Here is a tiny trained network, its code and every weight. The questions are about switching its units off for an input and a target symbol, where a switched-off unit gives its printed mean instead of its output.

import numpy as np


def w(rows, s, z=0):
    codes = np.array(rows[::2]) - 128.0
    scale = np.full(codes.shape[1], s)
    scale[-1] = z or s
    return codes * scale


def norm(h):
    return h / np.sqrt((h * h).mean(-1, keepdims=True) + 1e-5)


def f(y):
    return y / 2 * (1 + np.tanh(0.7978845608 * (y + 0.044715 * y**3)))


def softmax(a):
    e = np.exp(a - a.max(-1, keepdims=True))
    return e / e.sum(-1, keepdims=True)


def log_softmax(a):
    a = a - a.max(-1, keepdims=True)
    return a - np.log(np.exp(a).sum(-1, keepdims=True))


def net(x, mask):
    ids = ['ΓΘΠΨαβεζηλμξστφω'.index(c) for c in x.split()]
    T = len(ids)
    res = E[ids] + P[:T]
    u = 0
    for l in range(2):
        r = norm(res)
        for j in range(2):
            rows = slice(2 * j, 2 * j + 2)
            q, k, v = (r @ M[l][rows].T for M in (Q, K, V))
            z = softmax(np.where(np.tri(T) > 0, q @ k.T / 2**0.5, -1e9)) @ v
            o = O[l][rows]
            res = res + np.where(mask[u + j], z, o[:, -1]) @ o[:, :-1]
        u += 2
        y = f(norm(res) @ A[l][:, :-1].T + A[l][:, -1])
        res = res + np.where(mask[u : u + 4], y, B[l][:, -1]) @ B[l][:, :-1]
        u += 4
    return log_softmax(norm(res)[-1] @ U[:, :-1].T + U[:, -1])


Q, K, V, O, A, B = {}, {}, {}, {}, {}, {}
E = w([
[123,59,205,62],'Γ',
[127,161,118,129],'Θ',
[194,141,160,12],'Π',
[126,234,72,135],'Ψ',
[171,172,114,128],'α',
[221,148,61,122],'β',
[176,68,213,129],'ε',
[108,184,153,8],'ζ',
[124,156,86,68],'η',
[57,2,107,159],'λ',
[61,185,195,63],'μ',
[215,69,86,176],'ξ',
[145,98,35,168],'σ',
[71,153,58,171],'τ',
[147,139,167,172],'φ',
[72,121,127,176],'ω',
],0.025)
P = w([
[96,217,136,94],'0',
[117,199,117,96],'1',
[123,188,84,98],'2',
[121,185,72,86],'3',
[125,178,66,93],'4',
[112,171,48,73],'5',
[109,161,26,80],'6',
[106,151,22,72],'7',
[100,146,12,63],'8',
[104,132,3,78],'9',
],0.0044)
Q[0] = w([
[143,114,33,204],'0.h1',
[20,76,156,132],'0.h1',
[170,165,98,252],'0.h2',
[165,186,69,94],'0.h2',
],0.034)
K[0] = w([
[169,98,94,197],'0.h1',
[72,205,180,218],'0.h1',
[185,131,85,255],'0.h2',
[184,156,61,140],'0.h2',
],0.035)
V[0] = w([
[88,138,88,56],'0.h1',
[125,105,117,111],'0.h1',
[100,172,85,68],'0.h2',
[78,24,173,2],'0.h2',
],0.0081)
O[0] = w([
[148,129,197,142,211],'0.h1',
[154,120,163,122,105],'0.h1',
[118,226,103,108,254],'0.h2',
[59,1,5,5,178],'0.h2',
],0.0058,0.00091)
A[0] = w([
[32,115,94,202,91],'0.n1',
[64,85,179,182,141],'0.n2',
[102,136,136,155,4],'0.n3',
[23,149,115,251,120],'0.n4',
],0.025,0.0035)
B[0] = w([
[91,171,8,162,227],'0.n1',
[101,118,125,3,191],'0.n2',
[142,211,93,129,130],'0.n3',
[91,135,155,122,252],'0.n4',
],0.025,0.011)
Q[1] = w([
[124,160,203,92],'1.h1',
[128,162,225,61],'1.h1',
[47,132,254,110],'1.h2',
[178,134,142,14],'1.h2',
],0.037)
K[1] = w([
[78,67,201,87],'1.h1',
[101,60,210,50],'1.h1',
[57,168,253,114],'1.h2',
[171,127,116,38],'1.h2',
],0.038)
V[1] = w([
[164,162,58,141],'1.h1',
[115,68,180,136],'1.h1',
[84,238,138,52],'1.h2',
[254,164,24,100],'1.h2',
],0.0095)
O[1] = w([
[142,143,150,122,151],'1.h1',
[135,97,115,146,90],'1.h1',
[103,138,40,44,254],'1.h2',
[254,187,87,175,185],'1.h2',
],0.01,0.0064)
A[1] = w([
[150,12,155,122,122],'1.n1',
[122,162,52,254,121],'1.n2',
[86,160,54,124,4],'1.n3',
[41,171,100,121,91],'1.n4',
],0.021,0.0033)
B[1] = w([
[252,99,156,91,152],'1.n1',
[81,101,111,134,212],'1.n2',
[170,172,165,156,224],'1.n3',
[151,86,177,146,250],'1.n4',
],0.039,0.014)
U = w([
[180,154,49,169,197],'Γ',
[138,82,206,169,40],'Θ',
[123,186,82,28,124],'Π',
[168,168,208,190,38],'Ψ',
[204,237,151,136,36],'α',
[195,33,139,207,3],'β',
[175,39,119,73,183],'ε',
[126,200,177,62,147],'ζ',
[26,91,83,26,102],'η',
[118,119,148,131,152],'λ',
[30,83,206,65,122],'μ',
[92,27,76,135,139],'ξ',
[98,58,162,230,33],'σ',
[50,174,143,157,183],'τ',
[73,83,96,131,215],'φ',
[52,249,129,67,120],'ω',
],0.018,0.0055)

Each question gives the input, a string of symbols that net reads in full, and the target symbol t.
The units are the heads (2 rows each of Q, K, V and O) and the neurons (one row each of A and B). Each row of codes is followed by its name. A weight is (code - 128) times the scale printed after its matrix; where a second scale follows, it is the last column's (O, A, B and U).
mask holds one flag per unit, layer by layer, with each layer's heads first. A switched-off unit (its flag False) gives its mean, the last column of its rows in O or B, instead of its output. The means were averaged over made-up inputs and are rounded, as every weight is.
A unit's drop is (log p(t) with every unit on - log p(t) with that unit switched off) / (log p(t) with every unit on - log p(t) with every unit switched off).
The circuit of an input: a set's keep is (log p(t) with only the set's units on - log p(t) with every unit switched off) / (log p(t) with every unit on - log p(t) with every unit switched off). Starting from all 12 units, units are removed one at a time, each time the one whose removal leaves the highest keep (on an exact tie, the one counted first), for as long as the keep stays at least 0.8.
circuit, biggest first: the units of the circuit, biggest drop first
most important unit: the unit with the biggest drop
k most important neurons: the k neurons with the biggest drops, biggest first
top k neurons in layer l: the k neurons of layer l with the biggest drops, biggest first
heads that matter: for each layer, one digit per head in row order, 1 if its drop is at least 0.15 and else 0, layers parted by /
input Γ β λ, target Γ: circuit, biggest first : [0.n1]
input Γ μ β β σ, target σ: 2 most important neurons : [1.n2, 0.n2]
input β λ β λ λ μ η ω, target ω: 2 most important neurons : [0.n1, 0.n2]
input τ Γ τ β Ψ Ψ α, target Γ: circuit, biggest first : [0.n4, 1.h2]
input λ ε β ε μ τ φ λ α Θ, target Θ: heads that matter : 01 / 00
input λ λ Γ ω, target ω: circuit, biggest first : [0.n1, 0.n2, 1.n3]
input β Θ ξ Π λ λ λ Ψ λ λ, target σ: 3 most important neurons : [0.n1, 0.n4, 1.n3]
input β α Π α α Θ σ ε ξ Ψ, target Ψ: 3 most important neurons : [0.n1, 0.n4, 1.n3]
input ξ β β λ β σ σ, target σ: heads that matter : 01 / 00
input Γ τ Ψ β λ λ η η η, target α: heads that matter : 01 / 00
input β ξ α, target σ: heads that matter : 01 / 01
input α τ ξ λ Ψ α, target σ: 4 most important neurons : [0.n2, 0.n4, 0.n1, 1.n3]
input ε μ Θ β Ψ Ψ λ, target Γ: top 2 neurons in layer 1 : [1.n3, 1.n4]
input Ψ λ Ψ λ, target η: top 2 neurons in layer 0 : [0.n2, 0.n1]
input ξ ε ω Ψ ε λ τ ε σ λ, target σ: heads that matter : 01 / 11
input η α β λ α β φ φ, target μ: most important unit : 0.n1
input λ ξ σ λ Γ β λ Ψ σ α, target Γ: heads that matter : 10 / 01
input σ λ β Ψ σ ε, target ε: 2 most important neurons : [1.n1, 1.n3]
input ω λ Π Γ η μ Γ, target ε: 4 most important neurons : [0.n1, 1.n1, 0.n4, 1.n3]
input β ε Θ, target Θ: 3 most important neurons : [0.n1, 0.n2, 1.n4]
input Γ Γ Ψ ξ ω λ ε, target ε: top 3 neurons in layer 1 : [1.n1, 1.n3, 1.n4]
input α τ α λ β ξ Ψ Ψ, target Ψ: top 2 neurons in layer 1 : [1.n4, 1.n3]
input Ψ λ ε Ψ Π, target Π: top 3 neurons in layer 1 : [1.n4, 1.n3, 1.n2]
input β β λ λ ε Π Γ, target ε: top neuron in layer 1 : [1.n1]
